Below are the code and all the weights of a small trained network. Each question names an input and a target symbol and asks about switching units off, where a switched-off unit gives its printed mean instead of its output.

import numpy as np


def w(rows, s, z=0):
    codes = np.array(rows[::2]) - 128.0
    scale = np.full(codes.shape[1], s)
    scale[-1] = z or s
    return codes * scale


def f(y):
    return y / 2 * (1 + np.tanh(0.7978845608 * (y + 0.044715 * y**3)))


def softmax(a):
    e = np.exp(a - a.max(-1, keepdims=True))
    return e / e.sum(-1, keepdims=True)


def log_softmax(a):
    a = a - a.max(-1, keepdims=True)
    return a - np.log(np.exp(a).sum(-1, keepdims=True))


def net(x, mask):
    ids = ['αγδεζηθλμπστφψω'.index(c) for c in x.split()]
    T = len(ids)
    res = E[ids] + P[:T]
    q, k, v = (res @ M[0].T for M in (Q, K, V))
    z = softmax(np.where(np.tri(T) > 0, q @ k.T / 2**0.5, -1e9)) @ v
    res = res + np.where(mask[0], z, O[0][:, -1]) @ O[0][:, :-1]
    y = f(res @ A[0][:, :-1].T + A[0][:, -1])
    res = res + np.where(mask[1:25], y, B[0][:, -1]) @ B[0][:, :-1]
    return log_softmax(res[-1] @ U[:, :-1].T + U[:, -1])


Q, K, V, O, A, B = {}, {}, {}, {}, {}, {}
E = w([
[197,126,183,49,165,122,117,87,179,92,180],'α',
[137,180,113,220,235,128,147,101,118,65,75],'γ',
[204,110,172,137,119,171,182,129,135,128,91],'δ',
[111,40,137,159,29,147,105,81,81,167,42],'ε',
[8,127,98,150,235,151,162,80,125,169,112],'ζ',
[76,95,68,183,153,181,149,81,145,177,13],'η',
[42,185,88,189,195,107,153,120,69,136,86],'θ',
[243,96,217,153,212,54,162,176,182,84,81],'λ',
[84,195,104,168,189,73,135,122,64,80,119],'μ',
[203,128,179,131,97,157,61,51,91,90,163],'π',
[81,162,129,79,154,149,115,107,96,148,198],'σ',
[123,152,96,85,79,140,127,90,121,119,127],'τ',
[177,118,166,87,90,79,117,141,93,108,129],'φ',
[91,95,165,146,169,39,48,96,66,128,118],'ψ',
[138,133,85,150,96,191,152,104,185,170,43],'ω',
],0.016)
P = w([
[160,108,153,61,46,91,114,68,130,121,25],'0',
[232,129,73,116,208,180,90,122,92,196,137],'1',
[75,176,198,211,84,98,131,91,235,136,235],'2',
[136,123,165,56,171,143,254,72,92,81,93],'3',
[153,77,83,113,177,226,26,224,135,98,113],'4',
[99,134,151,216,79,109,141,133,203,97,228],'5',
[148,121,172,46,165,138,244,72,104,82,90],'6',
],0.015)
Q[0] = w([
[121,168,33,197,82,70,164,87,127,165,169],'H0',
[195,116,161,80,163,76,215,1,77,198,109],'H0',
],0.0093)
K[0] = w([
[74,115,95,143,65,172,205,176,131,23,165],'H0',
[81,221,225,65,105,125,51,122,159,114,2],'H0',
],0.0085)
V[0] = w([
[77,184,135,164,175,97,51,96,2,135,130],'H0',
[158,158,201,86,121,76,29,114,150,66,195],'H0',
],0.0086)
O[0] = w([
[213,94,19,153,136,86,255,72,110,204,173,5],'H0',
[101,29,6,155,87,145,165,220,166,38,169,173],'H0',
],0.0091,0.0019)
A[0] = w([
[176,181,162,112,39,73,111,230,161,138,232,70],'N0',
[150,87,118,121,96,12,102,161,62,106,51,100],'N1',
[106,115,117,192,133,200,31,200,180,116,174,141],'N2',
[53,121,166,127,61,122,221,91,171,23,133,90],'N3',
[190,88,24,113,159,130,127,166,82,138,148,82],'N4',
[202,144,90,96,171,88,136,52,75,202,96,2],'N5',
[71,120,152,102,241,65,130,154,156,147,236,90],'N6',
[100,183,159,120,48,44,222,74,168,148,118,89],'N7',
[139,169,213,214,103,76,161,75,134,222,161,70],'N8',
[137,174,166,84,163,165,131,73,90,157,49,133],'N9',
[112,152,164,5,165,163,94,152,59,80,18,143],'N10',
[195,99,153,73,169,159,189,121,59,52,130,161],'N11',
[145,191,179,50,147,98,166,79,60,181,51,24],'N12',
[47,164,203,124,69,109,132,141,182,68,119,69],'N13',
[170,99,106,68,202,141,84,128,134,156,57,212],'N14',
[18,142,82,89,44,124,116,126,115,201,175,84],'N15',
[83,118,147,16,151,162,111,154,83,36,47,44],'N16',
[152,100,94,109,158,144,110,243,53,87,101,101],'N17',
[150,162,139,96,190,217,25,188,97,167,75,166],'N18',
[79,117,115,168,81,53,73,39,124,164,210,86],'N19',
[81,150,148,237,86,161,50,244,203,143,206,51],'N20',
[89,79,128,221,94,106,118,158,207,87,187,80],'N21',
[37,197,72,101,117,22,110,142,103,169,132,131],'N22',
[167,58,2,105,161,154,103,206,99,98,145,29],'N23',
],0.0093,0.017)
B[0] = w([
[14,63,141,210,130,114,67,103,111,169,153,143],'N0',
[126,175,109,166,154,176,149,120,152,121,185,145],'N1',
[89,156,146,40,158,147,147,77,156,173,119,202],'N2',
[132,213,182,159,91,125,182,84,130,80,175,193],'N3',
[204,75,222,72,208,231,144,107,169,58,153,164],'N4',
[135,163,164,80,104,89,206,232,229,192,70,176],'N5',
[198,100,146,160,76,83,96,137,181,98,117,151],'N6',
[149,123,137,132,155,78,97,136,83,157,170,163],'N7',
[144,140,130,66,177,180,163,188,164,90,130,180],'N8',
[145,118,146,108,157,73,77,169,99,147,145,238],'N9',
[110,169,206,133,140,197,136,174,119,164,95,252],'N10',
[77,117,80,144,113,128,83,134,119,171,129,220],'N11',
[138,122,36,155,119,168,96,31,176,31,73,199],'N12',
[133,86,73,51,119,54,182,132,91,118,161,178],'N13',
[62,131,139,180,100,137,154,95,49,117,209,243],'N14',
[59,108,93,101,152,169,225,196,133,111,90,132],'N15',
[246,44,67,160,148,138,125,163,168,155,77,193],'N16',
[69,89,142,122,122,132,169,56,160,158,90,170],'N17',
[136,117,47,136,142,72,126,112,165,83,149,230],'N18',
[114,97,117,134,95,159,105,60,105,132,9,152],'N19',
[248,110,95,250,74,183,98,167,125,168,107,169],'N20',
[124,149,135,50,199,120,114,152,76,111,64,186],'N21',
[127,74,140,148,102,174,120,115,120,176,205,143],'N22',
[174,190,149,144,25,22,29,184,84,109,83,175],'N23',
],0.011,0.018)
U = w([
[115,114,181,54,110,116,146,149,82,110,85,92],'α',
[112,124,84,171,77,13,101,172,14,187,144,237],'γ',
[176,93,150,180,138,94,114,254,99,122,124,124],'δ',
[169,163,124,194,140,178,80,71,68,156,134,60],'ε',
[75,157,197,70,176,116,95,157,96,237,120,145],'ζ',
[172,187,128,159,162,159,135,109,164,77,102,2],'η',
[187,138,32,148,103,74,132,142,142,165,130,195],'θ',
[131,67,161,134,162,198,158,106,221,118,130,91],'λ',
[175,54,90,138,171,132,168,116,70,213,180,131],'μ',
[104,123,125,153,65,59,106,61,176,68,137,199],'π',
[65,129,60,101,121,195,171,109,71,101,191,147],'σ',
[154,201,246,152,111,175,145,183,81,201,170,138],'τ',
[109,113,53,233,76,184,118,166,201,118,142,219],'φ',
[196,75,69,155,149,149,145,85,74,69,172,89],'ψ',
[179,46,53,160,123,80,85,110,121,126,78,80],'ω',
],0.0078,0.006)

Each question gives the input, a string of symbols that net reads in full, and the target symbol t.
The units are the heads (2 rows each of Q, K, V and O) and the neurons (one row each of A and B). Each row of codes is followed by its name. A weight is (code - 128) times the scale printed after its matrix; where a second scale follows, it is the last column's (O, A, B and U).
mask holds one flag per unit, heads first, then neurons. A switched-off unit (its flag False) gives its mean, the last column of its rows in O or B, instead of its output. The means were averaged over made-up inputs and are rounded, as every weight is.
A unit's drop is (log p(t) with every unit on - log p(t) with that unit switched off) / (log p(t) with every unit on - log p(t) with every unit switched off).
The circuit of an input: a set's keep is (log p(t) with only the set's units on - log p(t) with every unit switched off) / (log p(t) with every unit on - log p(t) with every unit switched off). Starting from the 12 units with the biggest drops (on a tie, the unit counted first), units are removed one at a time, each time the one whose removal leaves the highest keep (on an exact tie, the one counted first), for as long as the keep stays at least 0.8.
units of the circuit, in order: the units of the circuit, biggest drop first
most important unit: the unit with the biggest drop
k most important neurons: the k neurons with the biggest drops, biggest first
input ζ ζ ω α η ω α, target ζ: units of the circuit, in order -> H0, N11
input π ω π ε, target π: 3 most important neurons -> N23, N3, N10
input α θ σ δ δ ζ, target λ: units of the circuit, in order -> N23, N14
input ζ μ θ ζ ε α ε, target ζ: 2 most important neurons -> N5, N9
input π π α τ, target π: units of the circuit, in order -> H0, N23, N3
input ε ω τ δ ε μ ζ, target ε: most important unit -> N12
input δ ω σ, target φ: 2 most important neurons -> N20, N6
input δ δ μ η, target δ: 4 most important neurons -> N16, N10, N9, N2
input λ γ μ λ ε μ π, target λ: units of the circuit, in order -> H0, N16, N10, N23
input δ ε ψ σ η, target γ: units of the circuit, in order -> H0, N14, N4
input π π λ σ φ, target α: 4 most important neurons -> N4, N23, N17, N18
input η σ η ζ λ, target ψ: units of the circuit, in order -> N4, H0, N10
input ε σ η δ δ ω δ, target ε: 2 most important neurons -> N12, N10
input φ δ ε σ σ, target ζ: 2 most important neurons -> N10, N2
input ε α α θ ε α σ, target ε: units of the circuit, in order -> N12, H0, N10, N5
input ω π μ ε δ τ γ, target ω: 2 most important neurons -> N12, N16
input σ φ θ δ ζ γ, target η: units of the circuit, in order -> N11, N21
input θ φ ζ, target λ: units of the circuit, in order -> N14, N23
input α δ α δ ε σ, target φ: 2 most important neurons -> N20, N10
input σ ε α η ζ ω, target θ: 3 most important neurons -> N20, N13, N18
input α α γ ω η, target ω: most important unit -> N23
input ε δ π τ η, target ζ: 4 most important neurons -> N10, N12, N2, N9
input δ τ λ ζ η, target σ: most important unit -> N14
